Here is a tiny trained network, its code and every weight. The questions are about switching its units off for an input and a class, where a switched-off unit gives its printed mean instead of its output.

import numpy as np


def w(rows, s, z=0):
    codes = np.array(rows[::2]) - 128.0
    scale = np.full(codes.shape[1], s)
    scale[-1] = z or s
    return codes * scale


def norm(h):
    return h / np.sqrt((h * h).mean(-1, keepdims=True) + 1e-5)


def f(y):
    return np.maximum(y, 0)


def log_softmax(a):
    a = a - a.max(-1, keepdims=True)
    return a - np.log(np.exp(a).sum(-1, keepdims=True))


def net(x, mask):
    res = np.array(x, float).reshape(1, 7) / 4 @ E
    u = 0
    for l in range(3):
        y = f(norm(res) @ A[l][:, :-1].T + A[l][:, -1])
        res = res + np.where(mask[u : u + 7], y, B[l][:, -1]) @ B[l][:, :-1]
        u += 7
    return log_softmax(norm(res)[-1] @ U[:, :-1].T + U[:, -1])


A, B = {}, {}
E = w([
[165,168,140,35,2,130,118,73],'x0',
[159,158,205,141,125,238,95,159],'x1',
[143,225,115,171,196,143,104,193],'x2',
[195,167,101,102,142,67,211,63],'x3',
[102,74,198,91,155,107,67,71],'x4',
[144,166,114,137,189,77,72,95],'x5',
[188,84,129,174,158,205,147,118],'x6',
],0.0058)
A[0] = w([
[88,102,146,177,136,110,110,254,12],'0.n0',
[133,218,76,83,124,120,27,121,2],'0.n1',
[109,189,89,67,121,56,65,169,94],'0.n2',
[106,58,151,122,213,68,99,73,32],'0.n3',
[158,17,50,128,115,124,156,118,9],'0.n4',
[153,203,84,125,156,75,184,144,9],'0.n5',
[165,70,100,108,116,157,149,12,87],'0.n6',
],0.0075,0.0034)
B[0] = w([
[30,156,34,83,133,159,63,175,251],'0.n0',
[56,205,242,195,93,95,122,120,213],'0.n1',
[121,181,187,176,91,186,131,91,254],'0.n2',
[163,82,129,115,184,122,76,68,215],'0.n3',
[113,65,92,254,46,157,144,130,194],'0.n4',
[172,156,119,183,189,23,181,201,231],'0.n5',
[78,68,130,174,120,130,141,201,230],'0.n6',
],0.0084,0.0034)
A[1] = w([
[122,90,126,124,57,126,146,100,9],'1.n0',
[133,138,165,118,130,127,141,254,216],'1.n1',
[99,46,146,67,28,110,190,108,20],'1.n2',
[144,148,148,140,54,113,131,135,105],'1.n3',
[115,99,143,102,115,214,84,80,187],'1.n4',
[158,133,72,145,211,189,98,171,127],'1.n5',
[242,172,79,126,166,35,200,184,4],'1.n6',
],0.0073,0.0028)
B[1] = w([
[123,136,149,103,47,143,181,200,165],'1.n0',
[142,181,91,108,126,185,149,4,254],'1.n1',
[147,96,140,1,66,46,169,200,203],'1.n2',
[105,136,226,138,145,75,71,121,186],'1.n3',
[233,159,66,140,124,52,209,106,219],'1.n4',
[143,128,129,16,34,161,97,129,234],'1.n5',
[120,194,63,103,199,21,231,112,229],'1.n6',
],0.0068,0.005)
A[2] = w([
[191,159,84,168,132,167,174,104,108],'2.n0',
[2,164,54,138,189,186,114,216,3],'2.n1',
[143,137,153,92,157,203,138,140,144],'2.n2',
[56,113,189,65,139,83,134,180,111],'2.n3',
[121,126,118,195,112,93,203,170,97],'2.n4',
[134,34,123,87,205,107,108,40,80],'2.n5',
[103,144,142,3,86,119,158,164,47],'2.n6',
],0.0083,0.0043)
B[2] = w([
[164,137,106,149,195,149,107,76,212],'2.n0',
[37,116,80,2,109,166,26,106,254],'2.n1',
[162,101,94,144,125,195,141,99,194],'2.n2',
[207,135,153,122,122,163,129,132,193],'2.n3',
[104,176,81,115,179,133,104,236,222],'2.n4',
[87,46,175,210,162,71,46,132,185],'2.n5',
[112,110,148,57,196,129,107,96,217],'2.n6',
],0.009,0.0045)
U = w([
[134,200,56,149,219,51,212,120,254],'0',
[99,29,74,175,72,116,198,208,72],'1',
[26,139,54,58,151,191,59,101,182],'2',
[227,145,125,155,142,239,157,50,43],'3',
[109,32,191,203,192,55,64,70,89],'4',
[81,223,245,163,84,101,99,54,130],'5',
[169,86,186,8,63,78,193,121,101],'6',
],0.016,0.0026)

Each question gives the input, the list of numbers given to net, and the class t.
The units are the neurons (one row each of A and B). Each row of codes is followed by its name. A weight is (code - 128) times the scale printed after its matrix; where a second scale follows, it is the last column's (A, B and U).
mask holds one flag per neuron, layer by layer. A switched-off neuron (its flag False) gives its mean, the last column of its row in B, instead of its output. The means were averaged over made-up inputs and are rounded, as every weight is.
A unit's drop is (log p(t) with every unit on - log p(t) with that unit switched off) / (log p(t) with every unit on - log p(t) with every unit switched off).
The circuit of an input: a set's keep is (log p(t) with only the set's units on - log p(t) with every unit switched off) / (log p(t) with every unit on - log p(t) with every unit switched off). Starting from the 12 units with the biggest drops (on a tie, the unit counted first), units are removed one at a time, each time the one whose removal leaves the highest keep (on an exact tie, the one counted first), for as long as the keep stays at least 0.8.
units of the circuit, in order: the units of the circuit, biggest drop first
k most important neurons: the k neurons with the biggest drops, biggest first
top k neurons in layer l: the k neurons of layer l with the biggest drops, biggest first
drop when u is switched off: that unit's drop, to one decimal
input [6,6,1,5,-5,-4,0], class 0: 2 most important neurons	(0.n2; 1.n5)
input [5,-7,3,-1,-2,-8,7], class 1: units of the circuit, in order	(0.n4)
input [6,7,-7,-8,3,-6,8], class 6: units of the circuit, in order	(1.n2; 1.n4)
input [-5,3,-2,3,5,7,-8], class 4: units of the circuit, in order	(0.n3; 2.n5)
input [-3,0,-1,5,2,3,2], class 4: 2 most important neurons	(0.n3; 2.n5)
input [4,-6,-4,-1,-2,-6,5], class 1: 2 most important neurons	(0.n4; 0.n6)
input [-3,8,3,3,4,7,3], class 3: units of the circuit, in order	(1.n5; 2.n2; 2.n1)
input [-4,2,3,8,6,-8,3], class 4: 2 most important neurons	(2.n5; 0.n2)
input [7,4,-7,-1,-5,7,-5], class 5: 2 most important neurons	(0.n1; 0.n2)
input [-7,-8,-1,-7,-2,-5,7], class 2: 2 most important neurons	(2.n1; 0.n0)
input [8,0,1,-2,-1,-2,-3], class 5: top 2 neurons in layer 0	(0.n1; 0.n2)
input [8,0,1,6,-2,7,-1], class 5: top 2 neurons in layer 0	(0.n1; 0.n2)
input [1,4,-7,5,4,-7,8], class 1: 3 most important neurons	(0.n6; 0.n4; 1.n5)
input [-6,-6,2,7,5,6,4], class 4: units of the circuit, in order	(2.n5)
input [0,-6,-4,-8,-1,5,-4], class 4: 3 most important neurons	(0.n3; 2.n1; 1.n5)
input [-1,-7,-1,-7,-5,-7,5], class 2: 2 most important neurons	(0.n0; 2.n1)
input [-3,-7,0,-2,-8,-4,4], class 2: 3 most important neurons	(2.n1; 0.n0; 1.n4)
input [3,-3,-5,-8,5,-4,6], class 1: top 2 neurons in layer 0	(0.n4; 0.n6)
input [-3,-2,3,8,6,4,4], class 4: drop when 2.n5 is switched off	0.6
input [1,-2,-1,-1,-1,5,4], class 4: drop when 2.n5 is switched off	0.1
